Below are the code and all the weights of a small trained network. Each question names an input and a target symbol and asks about switching units off, where a switched-off unit gives its printed mean instead of its output.

import numpy as np


def w(rows, s, z=0):
    codes = np.array(rows[::2]) - 128.0
    scale = np.full(codes.shape[1], s)
    scale[-1] = z or s
    return codes * scale


def norm(h):
    return h / np.sqrt((h * h).mean(-1, keepdims=True) + 1e-5)


def f(y):
    return y / 2 * (1 + np.tanh(0.7978845608 * (y + 0.044715 * y**3)))


def softmax(a):
    e = np.exp(a - a.max(-1, keepdims=True))
    return e / e.sum(-1, keepdims=True)


def log_softmax(a):
    a = a - a.max(-1, keepdims=True)
    return a - np.log(np.exp(a).sum(-1, keepdims=True))


def net(x, mask):
    ids = ['αβδεθλσψω'.index(c) for c in x.split()]
    T = len(ids)
    res = E[ids] + P[:T]
    u = 0
    for l in range(2):
        q, k, v = (norm(res) @ M[l].T for M in (Q, K, V))
        z = softmax(np.where(np.tri(T) > 0, q @ k.T / 4**0.5, -1e9)) @ v
        res = res + np.where(mask[u], z, O[l][:, -1]) @ O[l][:, :-1]
        u += 1
        y = f(norm(res) @ A[l][:, :-1].T + A[l][:, -1])
        res = res + np.where(mask[u : u + 4], y, B[l][:, -1]) @ B[l][:, :-1]
        u += 4
    return log_softmax(norm(res)[-1] @ U[:, :-1].T + U[:, -1])


Q, K, V, O, A, B = {}, {}, {}, {}, {}, {}
E = w([
[120,63,44,171,124,57,153,99,180],'α',
[70,155,108,78,161,170,102,96,212],'β',
[22,153,108,151,83,188,198,166,145],'δ',
[126,127,190,133,166,131,221,69,189],'ε',
[145,82,124,3,81,140,215,79,131],'θ',
[130,140,77,35,76,83,151,223,174],'λ',
[68,152,201,104,92,51,151,127,194],'σ',
[185,106,134,174,122,151,48,132,94],'ψ',
[139,119,124,133,207,110,226,186,208],'ω',
],0.0033)
P = w([
[90,117,153,89,217,70,127,158,3],'0',
[170,198,128,151,85,150,119,107,161],'1',
[103,104,137,91,107,143,165,138,174],'2',
[126,116,120,162,106,152,132,123,173],'3',
[123,114,118,141,83,152,145,118,213],'4',
[114,101,132,144,84,152,140,126,225],'5',
],0.003)
Q[0] = w([
[85,154,101,77,105,132,180,132,171],'0.h0',
[94,219,33,140,189,52,164,51,81],'0.h0',
[166,137,115,181,156,117,72,118,28],'0.h0',
[92,107,158,101,105,140,179,140,253],'0.h0',
],0.0061)
K[0] = w([
[174,68,198,155,162,159,47,145,66],'0.h0',
[97,99,166,94,202,83,110,178,48],'0.h0',
[77,217,84,71,157,47,228,102,139],'0.h0',
[182,2,152,167,69,219,45,153,147],'0.h0',
],0.0058)
V[0] = w([
[16,126,124,231,130,181,118,151,66],'0.h0',
[149,101,174,181,106,114,244,141,74],'0.h0',
[3,83,56,38,177,30,217,122,183],'0.h0',
[75,178,131,129,74,225,193,109,237],'0.h0',
],0.0021)
O[0] = w([
[25,105,102,220,106,138,146,119,55,137],'0.h0',
[134,97,158,158,78,138,251,133,124,99],'0.h0',
[68,221,42,64,85,69,248,84,217,4],'0.h0',
[87,248,193,74,162,226,153,168,159,112],'0.h0',
],0.0023)
A[0] = w([
[62,252,82,48,169,149,94,131,113,100],'0.n0',
[67,201,138,99,189,128,204,68,74,25],'0.n1',
[68,81,114,86,101,100,208,108,221,5],'0.n2',
[172,162,98,186,48,94,130,73,84,115],'0.n3',
],0.0038,0.0024)
B[0] = w([
[5,19,69,145,185,115,84,129,181,153],'0.n0',
[181,173,222,180,158,214,45,159,62,2],'0.n1',
[236,189,81,202,75,144,75,75,161,182],'0.n2',
[87,50,168,71,196,154,121,170,137,241],'0.n3',
],0.0031,0.00032)
Q[1] = w([
[172,91,143,186,98,152,103,122,179],'1.h0',
[136,185,123,60,106,179,131,148,135],'1.h0',
[142,254,97,142,133,130,159,101,154],'1.h0',
[88,212,108,108,167,83,169,102,131],'1.h0',
],0.009)
K[1] = w([
[156,66,146,136,158,100,111,158,54],'1.h0',
[112,2,189,130,136,64,180,155,186],'1.h0',
[204,52,174,174,75,175,86,152,206],'1.h0',
[163,166,109,144,71,177,125,133,191],'1.h0',
],0.0064)
V[1] = w([
[145,147,118,65,128,60,189,87,205],'1.h0',
[152,114,252,137,114,84,86,24,138],'1.h0',
[83,98,99,39,149,175,83,15,121],'1.h0',
[220,120,111,150,246,166,161,57,129],'1.h0',
],0.0036)
O[1] = w([
[126,48,225,158,195,145,83,159,34,46],'1.h0',
[27,100,188,154,121,47,130,31,164,254],'1.h0',
[160,126,164,75,59,217,167,3,87,95],'1.h0',
[102,49,53,191,222,210,189,91,163,140],'1.h0',
],0.0033,0.00082)
A[1] = w([
[206,192,158,163,153,126,90,142,13,2],'1.n0',
[174,37,162,117,134,151,69,158,79,13],'1.n1',
[64,85,184,190,168,164,165,55,118,20],'1.n2',
[114,144,2,133,118,4,197,66,79,60],'1.n3',
],0.0053,0.0033)
B[1] = w([
[149,123,136,209,98,204,15,121,116,89],'1.n0',
[109,178,100,143,110,121,173,114,147,254],'1.n1',
[148,211,107,91,132,133,89,131,120,168],'1.n2',
[124,128,85,138,82,132,163,85,254,202],'1.n3',
],0.008,0.0011)
U = w([
[32,191,117,166,89,179,210,177,97,44],'α',
[180,58,168,60,103,180,193,74,68,185],'β',
[212,133,70,47,80,85,90,225,131,16],'δ',
[60,115,81,67,206,156,37,102,133,139],'ε',
[181,253,140,132,184,134,163,68,124,5],'θ',
[188,110,131,209,106,170,37,116,87,229],'λ',
[71,107,214,131,113,44,111,133,113,201],'σ',
[117,116,48,171,83,93,175,65,212,129],'ψ',
[155,61,128,159,228,134,184,191,127,149],'ω',
],0.0059,0.0015)

Each question gives the input, a string of symbols that net reads in full, and the target symbol t.
The units are the heads (4 rows each of Q, K, V and O) and the neurons (one row each of A and B). Each row of codes is followed by its name. A weight is (code - 128) times the scale printed after its matrix; where a second scale follows, it is the last column's (O, A, B and U).
mask holds one flag per unit, layer by layer, with each layer's heads first. A switched-off unit (its flag False) gives its mean, the last column of its rows in O or B, instead of its output. The means were averaged over made-up inputs and are rounded, as every weight is.
A unit's drop is (log p(t) with every unit on - log p(t) with that unit switched off) / (log p(t) with every unit on - log p(t) with every unit switched off).
The circuit of an input: a set's keep is (log p(t) with only the set's units on - log p(t) with every unit switched off) / (log p(t) with every unit on - log p(t) with every unit switched off). Starting from all 10 units, units are removed one at a time, each time the one whose removal leaves the highest keep (on an exact tie, the one counted first), for as long as the keep stays at least 0.8.
units of the circuit, in order: the units of the circuit, biggest drop first
unit that matters most: the unit with the biggest drop
top k neurons: the k neurons with the biggest drops, biggest first
top k neurons in layer l: the k neurons of layer l with the biggest drops, biggest first
input θ ψ θ σ σ, target θ: top neuron in layer 0 -> [0.n1]
input α ψ λ, target α: units of the circuit, in order -> [1.n1, 0.h0, 1.h0]
input λ α δ ω ψ σ, target λ: units of the circuit, in order -> [0.h0, 1.h0, 1.n0]
input β β σ ψ θ σ, target β: units of the circuit, in order -> [0.h0, 1.h0]
input ω ψ δ, target ω: units of the circuit, in order -> [1.h0, 0.h0]
input ε ω δ ψ, target ε: top 2 neurons in layer 1 -> [1.n2, 1.n1]
input δ ψ α σ θ, target δ: units of the circuit, in order -> [1.h0, 0.h0]
input ε ω θ ψ θ δ, target ε: top 2 neurons in layer 1 -> [1.n2, 1.n1]
input σ ψ ψ δ ψ ε, target σ: units of the circuit, in order -> [0.h0, 1.h0]
input λ ψ ω, target λ: top 2 neurons -> [1.n0, 0.n0]
input θ ψ ψ ψ, target θ: top 4 neurons -> [1.n2, 1.n1, 0.n1, 0.n2]
input ψ ψ ε, target θ: top 4 neurons -> [1.n2, 1.n3, 0.n3, 0.n0]
input ψ σ ψ, target σ: top 2 neurons -> [0.n3, 1.n3]
input β ψ θ α, target β: top neuron -> [0.n0]
input β δ θ ψ σ, target β: top 2 neurons -> [0.n0, 0.n1]
input λ α ψ ψ ψ β, target λ: top 2 neurons -> [1.n0, 0.n0]
input β α ω δ β ψ, target β: top 3 neurons -> [0.n0, 0.n2, 0.n1]
input ψ ψ ψ, target ψ: top 2 neurons in layer 0 -> [0.n2, 0.n1]
input σ λ ψ ω, target σ: top 2 neurons -> [0.n1, 0.n2]
input β ε δ ψ, target β: top 2 neurons -> [0.n1, 0.n0]
input σ ψ ω ψ, target ω: top 2 neurons -> [0.n3, 1.n3]
input ω ψ ψ ψ β σ, target ω: unit that matters most -> 0.h0
input ε ψ σ, target ε: units of the circuit, in order -> [1.h0, 0.h0, 1.n2, 0.n1]
input δ β δ ψ δ, target δ: top 2 neurons -> [0.n1, 1.n1]
input δ ω λ ε, target θ: units of the circuit, in order -> [1.n2, 0.h0, 1.h0]
input λ σ ψ ψ ψ δ, target λ: top 2 neurons in layer 0 -> [0.n0, 0.n3]
input ω ψ α, target ω: unit that matters most -> 0.h0
input σ ψ ψ ψ λ, target σ: units of the circuit, in order -> [0.h0, 1.h0, 0.n2]
input ψ δ ψ, target α: top 2 neurons in layer 1 -> [1.n3, 1.n2]
